Below are the code and all the weights of a small trained network. Each question names an input and a class and asks about switching units off, where a switched-off unit gives its printed mean instead of its output.

import numpy as np


def w(rows, s, z=0):
    codes = np.array(rows[::2]) - 128.0
    scale = np.full(codes.shape[1], s)
    scale[-1] = z or s
    return codes * scale


def f(y):
    return np.maximum(y, 0)


def log_softmax(a):
    a = a - a.max(-1, keepdims=True)
    return a - np.log(np.exp(a).sum(-1, keepdims=True))


def net(x, mask):
    res = np.array(x, float).reshape(1, 5) / 4 @ E
    y = f(res @ A[0][:, :-1].T + A[0][:, -1])
    res = res + np.where(mask, y, B[0][:, -1]) @ B[0][:, :-1]
    return log_softmax(res[-1] @ U[:, :-1].T + U[:, -1])


A, B = {}, {}
E = w([
[144,18,172,71,70,131,157,113],'x0',
[84,74,207,175,97,158,61,169],'x1',
[130,191,67,125,2,99,97,120],'x2',
[102,70,60,157,93,50,137,175],'x3',
[173,105,136,118,88,52,119,147],'x4',
],0.008)
A[0] = w([
[194,95,86,29,2,32,138,128,134],'n0',
[108,136,194,148,72,168,17,147,193],'n1',
[175,201,121,36,8,169,123,21,254],'n2',
[56,69,85,97,143,166,211,111,98],'n3',
[101,216,66,189,95,124,75,124,170],'n4',
[98,54,223,154,86,135,57,171,219],'n5',
[91,213,68,201,110,93,85,154,157],'n6',
],0.0059,0.0027)
B[0] = w([
[198,180,30,63,136,60,196,120,247],'n0',
[80,73,160,199,79,166,66,174,205],'n1',
[123,169,215,65,211,236,91,34,254],'n2',
[80,112,215,143,114,184,56,135,168],'n3',
[45,89,254,153,137,216,24,127,219],'n4',
[52,53,212,220,73,157,63,176,232],'n5',
[52,83,224,187,87,228,49,130,219],'n6',
],0.0072,0.0067)
U = w([
[182,229,139,56,216,157,154,63,203],'0',
[3,34,216,161,87,188,62,141,161],'1',
[197,109,33,119,37,35,189,194,3],'2',
],0.0071,0.003)

Each question gives the input, the list of numbers given to net, and the class t.
The units are the neurons (one row each of A and B). Each row of codes is followed by its name. A weight is (code - 128) times the scale printed after its matrix; where a second scale follows, it is the last column's (A, B and U).
mask holds one flag per neuron, in row order. A switched-off neuron (its flag False) gives its mean, the last column of its row in B, instead of its output. The means were averaged over made-up inputs and are rounded, as every weight is.
A unit's drop is (log p(t) with every unit on - log p(t) with that unit switched off) / (log p(t) with every unit on - log p(t) with every unit switched off).
The circuit of an input: a set's keep is (log p(t) with only the set's units on - log p(t) with every unit switched off) / (log p(t) with every unit on - log p(t) with every unit switched off). Starting from all 7 units, units are removed one at a time, each time the one whose removal leaves the highest keep (on an exact tie, the one counted first), for as long as the keep stays at least 0.8.
units of the circuit, in order: the units of the circuit, biggest drop first
unit that matters most: the unit with the biggest drop
top k neurons: the k neurons with the biggest drops, biggest first
drop when u is switched off: that unit's drop, to one decimal
input [-7,1,-7,-2,-6], class 0: unit that matters most : n5
input [-5,-4,7,5,7], class 0: top 3 neurons : (n0, n5, n1)
input [-1,-3,-7,6,7], class 2: units of the circuit, in order : (n2, n4)
input [2,-5,-1,-1,6], class 2: top 4 neurons : (n4, n0, n6, n3)
input [0,-6,-3,1,3], class 2: top 2 neurons : (n2, n4)
input [7,-7,-4,8,-3], class 2: units of the circuit, in order : (n2, n0)
input [2,-2,1,-2,-6], class 0: top 2 neurons : (n5, n6)
input [-2,-5,0,8,0], class 2: top 4 neurons : (n2, n5, n0, n1)
input [8,2,5,6,-4], class 2: top 3 neurons : (n0, n4, n6)
input [-6,-7,5,-1,3], class 1: top 2 neurons : (n6, n4)
input [-3,-4,-3,1,5], class 2: top 2 neurons : (n2, n4)
input [-7,-5,-4,5,7], class 2: top 4 neurons : (n2, n5, n1, n3)
input [7,2,1,6,5], class 2: drop when n0 is switched off : 0.4
input [1,-2,6,8,3], class 2: drop when n3 is switched off : 0.0
input [-7,-1,-7,-3,8], class 0: units of the circuit, in order : (n5)
input [-8,-7,-1,8,-3], class 1: drop when n6 is switched off : 0.2
